Below is a small trained network, with its code and all its weights. Each question gives an input and a target symbol and asks what happens when units are switched off, that is, made to give their printed mean instead of their output.

import numpy as np


def w(rows, s, z=0):
    codes = np.array(rows[::2]) - 128.0
    scale = np.full(codes.shape[1], s)
    scale[-1] = z or s
    return codes * scale


def norm(h):
    return h / np.sqrt((h * h).mean(-1, keepdims=True) + 1e-5)


def f(y):
    return np.maximum(y, 0)


def softmax(a):
    e = np.exp(a - a.max(-1, keepdims=True))
    return e / e.sum(-1, keepdims=True)


def log_softmax(a):
    a = a - a.max(-1, keepdims=True)
    return a - np.log(np.exp(a).sum(-1, keepdims=True))


def net(x, mask):
    ids = ['βγδθπσω'.index(c) for c in x.split()]
    T = len(ids)
    res = E[ids] + P[:T]
    u = 0
    for l in range(2):
        q, k, v = (norm(res) @ M[l].T for M in (Q, K, V))
        z = softmax(np.where(np.tri(T) > 0, q @ k.T / 3**0.5, -1e9)) @ v
        res = res + np.where(mask[u], z, O[l][:, -1]) @ O[l][:, :-1]
        u += 1
        y = f(norm(res) @ A[l][:, :-1].T + A[l][:, -1])
        res = res + np.where(mask[u : u + 12], y, B[l][:, -1]) @ B[l][:, :-1]
        u += 12
    return log_softmax(norm(res)[-1] @ U[:, :-1].T + U[:, -1])


Q, K, V, O, A, B = {}, {}, {}, {}, {}, {}
E = w([
[143,81,159,85],'β',
[3,188,217,151],'γ',
[17,186,86,133],'δ',
[44,196,162,38],'θ',
[119,130,115,100],'π',
[96,126,99,127],'σ',
[151,144,142,178],'ω',
],0.0053)
P = w([
[207,115,249,60],'0',
[81,80,90,119],'1',
[71,95,91,89],'2',
[73,114,92,77],'3',
[61,117,81,65],'4',
[57,128,79,53],'5',
[43,143,85,55],'6',
],0.0018)
Q[0] = w([
[34,226,143,152],'0.h1',
[253,70,118,112],'0.h1',
[108,206,127,177],'0.h1',
],0.0056)
K[0] = w([
[218,229,149,252],'0.h1',
[7,33,100,3],'0.h1',
[167,98,65,194],'0.h1',
],0.0039)
V[0] = w([
[207,139,89,216],'0.h1',
[8,102,124,75],'0.h1',
[136,3,152,30],'0.h1',
],0.0031)
O[0] = w([
[63,123,147,5,3],'0.h1',
[240,119,53,217,251],'0.h1',
[172,200,82,155,109],'0.h1',
],0.0029,0.0024)
A[0] = w([
[117,43,163,155,92],'0.n1',
[105,171,51,145,64],'0.n2',
[65,97,101,3,54],'0.n3',
[143,152,63,30,135],'0.n4',
[184,34,37,133,165],'0.n5',
[83,150,61,79,83],'0.n6',
[92,101,231,232,174],'0.n7',
[75,116,82,211,114],'0.n8',
[27,152,109,123,175],'0.n9',
[121,246,218,143,152],'0.n10',
[70,247,102,160,103],'0.n11',
[65,75,143,132,1],'0.n12',
],0.004,0.0016)
B[0] = w([
[232,174,72,117,141],'0.n1',
[127,131,215,140,171],'0.n2',
[137,90,106,238,178],'0.n3',
[124,90,102,189,175],'0.n4',
[3,165,142,155,184],'0.n5',
[222,101,177,160,181],'0.n6',
[227,111,57,90,215],'0.n7',
[222,96,157,29,195],'0.n8',
[129,104,121,163,255],'0.n9',
[134,101,45,140,227],'0.n10',
[126,64,150,114,238],'0.n11',
[115,158,87,90,142],'0.n12',
],0.0034,0.0037)
Q[1] = w([
[113,220,254,42],'1.h1',
[89,89,92,240],'1.h1',
[136,38,88,211],'1.h1',
],0.0084)
K[1] = w([
[3,119,158,138],'1.h1',
[219,148,159,38],'1.h1',
[251,192,135,100],'1.h1',
],0.007)
V[1] = w([
[127,3,114,142],'1.h1',
[135,231,87,86],'1.h1',
[150,128,81,42],'1.h1',
],0.005)
O[1] = w([
[112,33,99,97,164],'1.h1',
[132,253,98,130,8],'1.h1',
[119,171,93,39,3],'1.h1',
],0.0052,0.00066)
A[1] = w([
[89,142,122,36,66],'1.n1',
[220,121,141,99,199],'1.n2',
[73,147,173,126,159],'1.n3',
[138,106,227,148,173],'1.n4',
[175,188,127,126,86],'1.n5',
[130,184,78,217,167],'1.n6',
[117,77,119,63,136],'1.n7',
[100,87,231,154,55],'1.n8',
[119,90,255,127,146],'1.n9',
[102,77,123,161,253],'1.n10',
[98,82,244,152,48],'1.n11',
[97,203,118,60,126],'1.n12',
],0.006,0.0033)
B[1] = w([
[251,127,114,242,140],'1.n1',
[2,66,189,170,157],'1.n2',
[111,35,48,97,157],'1.n3',
[184,200,90,178,177],'1.n4',
[94,46,101,89,150],'1.n5',
[78,78,222,130,189],'1.n6',
[156,194,119,48,174],'1.n7',
[171,139,10,107,167],'1.n8',
[162,233,44,123,181],'1.n9',
[177,189,224,116,253],'1.n10',
[172,135,15,94,170],'1.n11',
[114,72,46,174,168],'1.n12',
],0.0037,0.0056)
U = w([
[173,182,194,54,103],'β',
[227,135,80,205,201],'γ',
[171,16,107,72,151],'δ',
[81,244,81,146,125],'θ',
[33,57,94,164,78],'π',
[111,127,209,188,187],'σ',
[143,139,83,81,3],'ω',
],0.011,0.0027)

Each question gives the input, a string of symbols that net reads in full, and the target symbol t.
The units are the heads (3 rows each of Q, K, V and O) and the neurons (one row each of A and B). Each row of codes is followed by its name. A weight is (code - 128) times the scale printed after its matrix; where a second scale follows, it is the last column's (O, A, B and U).
mask holds one flag per unit, layer by layer, with each layer's heads first. A switched-off unit (its flag False) gives its mean, the last column of its rows in O or B, instead of its output. The means were averaged over made-up inputs and are rounded, as every weight is.
A unit's drop is (log p(t) with every unit on - log p(t) with that unit switched off) / (log p(t) with every unit on - log p(t) with every unit switched off).
The circuit of an input: a set's keep is (log p(t) with only the set's units on - log p(t) with every unit switched off) / (log p(t) with every unit on - log p(t) with every unit switched off). Starting from the 12 units with the biggest drops (on a tie, the unit counted first), units are removed one at a time, each time the one whose removal leaves the highest keep (on an exact tie, the one counted first), for as long as the keep stays at least 0.8.
circuit, biggest first: the units of the circuit, biggest drop first
unit that matters most: the unit with the biggest drop
k most important neurons: the k neurons with the biggest drops, biggest first
top k neurons in layer l: the k neurons of layer l with the biggest drops, biggest first
input θ γ γ γ, target θ: circuit, biggest first -> 1.h1, 0.n10
input π γ δ β, target π: 3 most important neurons -> 0.n11, 0.n9, 0.n3
input δ θ π γ, target δ: 2 most important neurons -> 0.n5, 0.n11
input γ π β δ θ θ, target γ: 2 most important neurons -> 0.n5, 0.n7
input π β δ δ δ θ, target π: unit that matters most -> 0.n3
input θ γ π β β γ β, target θ: circuit, biggest first -> 0.n5, 1.h1, 0.h1
input θ β σ, target θ: circuit, biggest first -> 0.n5, 1.h1
input θ π σ π, target θ: circuit, biggest first -> 0.n5, 1.h1
input π γ γ β β θ, target π: top 2 neurons in layer 0 -> 0.n3, 0.n8
input γ σ σ β, target γ: top 4 neurons in layer 0 -> 0.n7, 0.n5, 0.n10, 0.n8
input π ω π ω, target π: top 3 neurons in layer 0 -> 0.n11, 0.n3, 0.n9
input β σ π γ β β γ, target β: 2 most important neurons -> 0.n10, 0.n7
input π β γ γ γ δ π, target π: 4 most important neurons -> 0.n11, 0.n9, 0.n3, 1.n10
input π θ γ δ γ, target π: 2 most important neurons -> 0.n11, 0.n3
input δ γ θ, target δ: circuit, biggest first -> 1.h1
input δ π γ π γ π γ, target δ: 4 most important neurons -> 0.n11, 0.n5, 0.n8, 0.n7
input β β β θ σ γ, target β: 2 most important neurons -> 0.n7, 0.n10
input π γ π, target π: 3 most important neurons -> 0.n11, 0.n9, 0.n3
input ω β π δ, target π: 2 most important neurons -> 0.n3, 1.n9
input β θ θ π, target β: 3 most important neurons -> 0.n5, 0.n7, 0.n3
input σ θ θ, target σ: most important neuron -> 1.n6
input ω θ γ π, target σ: 2 most important neurons -> 0.n3, 0.n11
input δ γ γ θ π π δ, target δ: 3 most important neurons -> 0.n11, 0.n8, 0.n5
input γ δ θ θ θ γ β, target γ: top 4 neurons in layer 0 -> 0.n5, 0.n7, 0.n10, 0.n8
input σ θ β, target σ: top 2 neurons in layer 0 -> 0.n11, 0.n5
input π γ γ σ π γ γ, target π: top 2 neurons in layer 0 -> 0.n3, 0.n11
input γ γ π γ θ θ γ, target γ: unit that matters most -> 0.n5
